Below are the code and all the weights of a small trained network. Each question names an input and a target symbol and asks about switching units off, where a switched-off unit gives its printed mean instead of its output.

import numpy as np


def w(rows, s, z=0):
    codes = np.array(rows[::2]) - 128.0
    scale = np.full(codes.shape[1], s)
    scale[-1] = z or s
    return codes * scale


def norm(h):
    return h / np.sqrt((h * h).mean(-1, keepdims=True) + 1e-5)


def f(y):
    return np.maximum(y, 0)


def softmax(a):
    e = np.exp(a - a.max(-1, keepdims=True))
    return e / e.sum(-1, keepdims=True)


def log_softmax(a):
    a = a - a.max(-1, keepdims=True)
    return a - np.log(np.exp(a).sum(-1, keepdims=True))


def net(x, mask):
    ids = ['Λβγδεζηθμξφω'.index(c) for c in x.split()]
    T = len(ids)
    res = E[ids] + P[:T]
    u = 0
    for l in range(3):
        q, k, v = (norm(res) @ M[l].T for M in (Q, K, V))
        z = softmax(np.where(np.tri(T) > 0, q @ k.T / 3**0.5, -1e9)) @ v
        res = res + np.where(mask[u], z, O[l][:, -1]) @ O[l][:, :-1]
        u += 1
        y = f(norm(res) @ A[l][:, :-1].T + A[l][:, -1])
        res = res + np.where(mask[u : u + 4], y, B[l][:, -1]) @ B[l][:, :-1]
        u += 4
    return log_softmax(norm(res)[-1] @ U[:, :-1].T + U[:, -1])


Q, K, V, O, A, B = {}, {}, {}, {}, {}, {}
E = w([
[101,130,109,148,123],'Λ',
[120,112,94,130,124],'β',
[147,89,82,119,135],'γ',
[145,95,97,133,159],'δ',
[174,95,102,109,119],'ε',
[163,57,49,91,160],'ζ',
[129,66,222,177,175],'η',
[113,109,102,123,224],'θ',
[120,129,4,87,21],'μ',
[142,91,99,136,168],'ξ',
[120,118,102,136,123],'φ',
[134,107,97,129,126],'ω',
],0.011)
P = w([
[192,164,54,149,157],'0',
[15,82,76,211,113],'1',
[166,157,192,72,159],'2',
[113,81,138,223,50],'3',
[157,156,185,100,171],'4',
[245,79,97,158,68],'5',
[150,142,177,142,205],'6',
],0.012)
Q[0] = w([
[129,28,139,127,163],'L0H0',
[163,125,139,26,170],'L0H0',
[1,216,122,79,220],'L0H0',
],0.0082)
K[0] = w([
[167,128,209,133,145],'L0H0',
[216,212,160,110,85],'L0H0',
[139,199,116,1,220],'L0H0',
],0.0073)
V[0] = w([
[119,136,124,149,39],'L0H0',
[78,86,173,44,2],'L0H0',
[139,190,20,24,138],'L0H0',
],0.0061)
O[0] = w([
[72,74,73,192,177,104],'L0H0',
[158,117,145,235,174,6],'L0H0',
[148,254,48,158,181,4],'L0H0',
],0.0068,0.0034)
A[0] = w([
[46,203,178,58,199,14],'L0N0',
[206,150,145,201,202,94],'L0N1',
[77,164,85,81,80,65],'L0N2',
[70,116,253,134,120,253],'L0N3',
],0.007,0.0027)
B[0] = w([
[253,117,61,146,182,161],'L0N0',
[90,127,170,35,62,150],'L0N1',
[68,140,112,90,87,152],'L0N2',
[207,108,56,97,201,254],'L0N3',
],0.0068,0.0062)
Q[1] = w([
[242,16,93,56,36],'L1H0',
[154,146,195,145,237],'L1H0',
[188,155,238,2,185],'L1H0',
],0.0075)
K[1] = w([
[124,42,169,180,2],'L1H0',
[84,98,133,83,190],'L1H0',
[158,91,243,80,217],'L1H0',
],0.0099)
V[1] = w([
[87,111,153,157,89],'L1H0',
[146,107,236,135,254],'L1H0',
[181,40,159,102,130],'L1H0',
],0.0063)
O[1] = w([
[149,85,172,77,88,106],'L1H0',
[53,156,75,95,7,128],'L1H0',
[88,255,118,171,141,253],'L1H0',
],0.0083,0.0043)
A[1] = w([
[109,199,77,101,76,254],'L1N0',
[188,153,76,114,119,192],'L1N1',
[132,117,153,137,90,184],'L1N2',
[76,129,252,89,166,34],'L1N3',
],0.014,0.0026)
B[1] = w([
[241,154,194,10,140,254],'L1N0',
[99,139,204,123,152,244],'L1N1',
[173,154,102,33,138,158],'L1N2',
[70,111,56,254,179,167],'L1N3',
],0.0094,0.0083)
Q[2] = w([
[244,101,176,133,114],'L2H0',
[1,92,124,134,140],'L2H0',
[138,133,160,241,189],'L2H0',
],0.0083)
K[2] = w([
[124,67,130,57,134],'L2H0',
[109,179,75,42,162],'L2H0',
[102,144,2,162,138],'L2H0',
],0.0093)
V[2] = w([
[119,202,91,78,183],'L2H0',
[96,154,245,142,159],'L2H0',
[133,95,93,81,181],'L2H0',
],0.012)
O[2] = w([
[251,192,168,70,113,111],'L2H0',
[116,137,1,110,68,123],'L2H0',
[67,147,188,36,137,254],'L2H0',
],0.0085,0.0053)
A[2] = w([
[138,140,151,112,204,74],'L2N0',
[131,99,199,88,122,253],'L2N1',
[141,119,144,137,146,49],'L2N2',
[109,101,32,94,4,115],'L2N3',
],0.014,0.004)
B[2] = w([
[125,88,161,163,98,196],'L2N0',
[122,179,98,111,122,249],'L2N1',
[132,143,156,138,140,134],'L2N2',
[105,144,148,197,1,151],'L2N3',
],0.018,0.013)
U = w([
[169,190,108,81,133,220],'Λ',
[24,183,247,111,116,3],'β',
[191,80,210,200,144,154],'γ',
[108,162,73,186,183,191],'δ',
[119,86,117,111,131,109],'ε',
[41,143,93,85,119,63],'ζ',
[128,53,96,91,128,139],'η',
[95,116,133,125,134,87],'θ',
[129,131,129,169,24,170],'μ',
[60,132,101,96,131,73],'ξ',
[106,109,126,126,131,93],'φ',
[122,100,131,122,125,92],'ω',
],0.011,0.0066)

Each question gives the input, a string of symbols that net reads in full, and the target symbol t.
The units are the heads (3 rows each of Q, K, V and O) and the neurons (one row each of A and B). Each row of codes is followed by its name. A weight is (code - 128) times the scale printed after its matrix; where a second scale follows, it is the last column's (O, A, B and U).
mask holds one flag per unit, layer by layer, with each layer's heads first. A switched-off unit (its flag False) gives its mean, the last column of its rows in O or B, instead of its output. The means were averaged over made-up inputs and are rounded, as every weight is.
A unit's drop is (log p(t) with every unit on - log p(t) with that unit switched off) / (log p(t) with every unit on - log p(t) with every unit switched off).
The circuit of an input: a set's keep is (log p(t) with only the set's units on - log p(t) with every unit switched off) / (log p(t) with every unit on - log p(t) with every unit switched off). Starting from the 12 units with the biggest drops (on a tie, the unit counted first), units are removed one at a time, each time the one whose removal leaves the highest keep (on an exact tie, the one counted first), for as long as the keep stays at least 0.8.
units of the circuit, in order: the units of the circuit, biggest drop first
unit that matters most: the unit with the biggest drop
k most important neurons: the k neurons with the biggest drops, biggest first
k most important neurons of layer l: the k neurons of layer l with the biggest drops, biggest first
input η θ μ μ, target Λ: unit that matters most => L2N0
input η η ξ μ ω φ, target γ: units of the circuit, in order => [L1H0 L1N0]
input ζ η η μ η ξ, target γ: units of the circuit, in order => [L1H0 L1N0]
input ε η θ ζ φ θ, target β: units of the circuit, in order => [L1N0 L2H0]
input η θ η μ Λ ε, target γ: units of the circuit, in order => [L1H0 L1N0]
input μ η η η, target μ: 2 most important neurons => [L1N1 L0N3]
input δ μ ζ μ μ, target γ: units of the circuit, in order => [L1H0 L2N0]
input θ ξ Λ η η Λ, target μ: units of the circuit, in order => [L2N3 L2H0]
input η ω η ζ η η, target β: units of the circuit, in order => [L2H0 L1N1 L1N0 L1H0]
input δ Λ φ γ, target η: 4 most important neurons => [L1N1 L1N0 L2N3 L2N0]
input ξ η μ μ μ ζ, target γ: 2 most important neurons => [L1N0 L1N1]
input η η θ η η, target δ: 2 most important neurons => [L1N0 L1N3]
input ξ φ μ Λ η η, target η: 3 most important neurons of layer 1 => [L1N0 L1N2 L1N3]
input η η μ Λ γ η, target η: units of the circuit, in order => [L0H0 L2H0 L2N0]
input ζ Λ θ ε, target η: unit that matters most => L0H0
input Λ η η μ θ φ η, target γ: 4 most important neurons => [L1N3 L0N3 L2N1 L2N0]
input θ μ μ Λ μ μ, target η: 4 most important neurons => [L2N3 L1N0 L2N0 L1N3]
input η θ ξ η, target Λ: 2 most important neurons => [L1N3 L1N0]
input γ θ μ μ Λ μ, target γ: 2 most important neurons => [L1N0 L1N1]
input η μ η δ, target γ: units of the circuit, in order => [L1H0]
input γ ζ η ζ, target β: units of the circuit, in order => [L2H0 L1N0]
input η Λ γ Λ μ η η, target γ: 4 most important neurons => [L1N3 L0N3 L2N1 L0N1]
input μ μ δ η ω η, target μ: 2 most important neurons => [L2N3 L1N0]
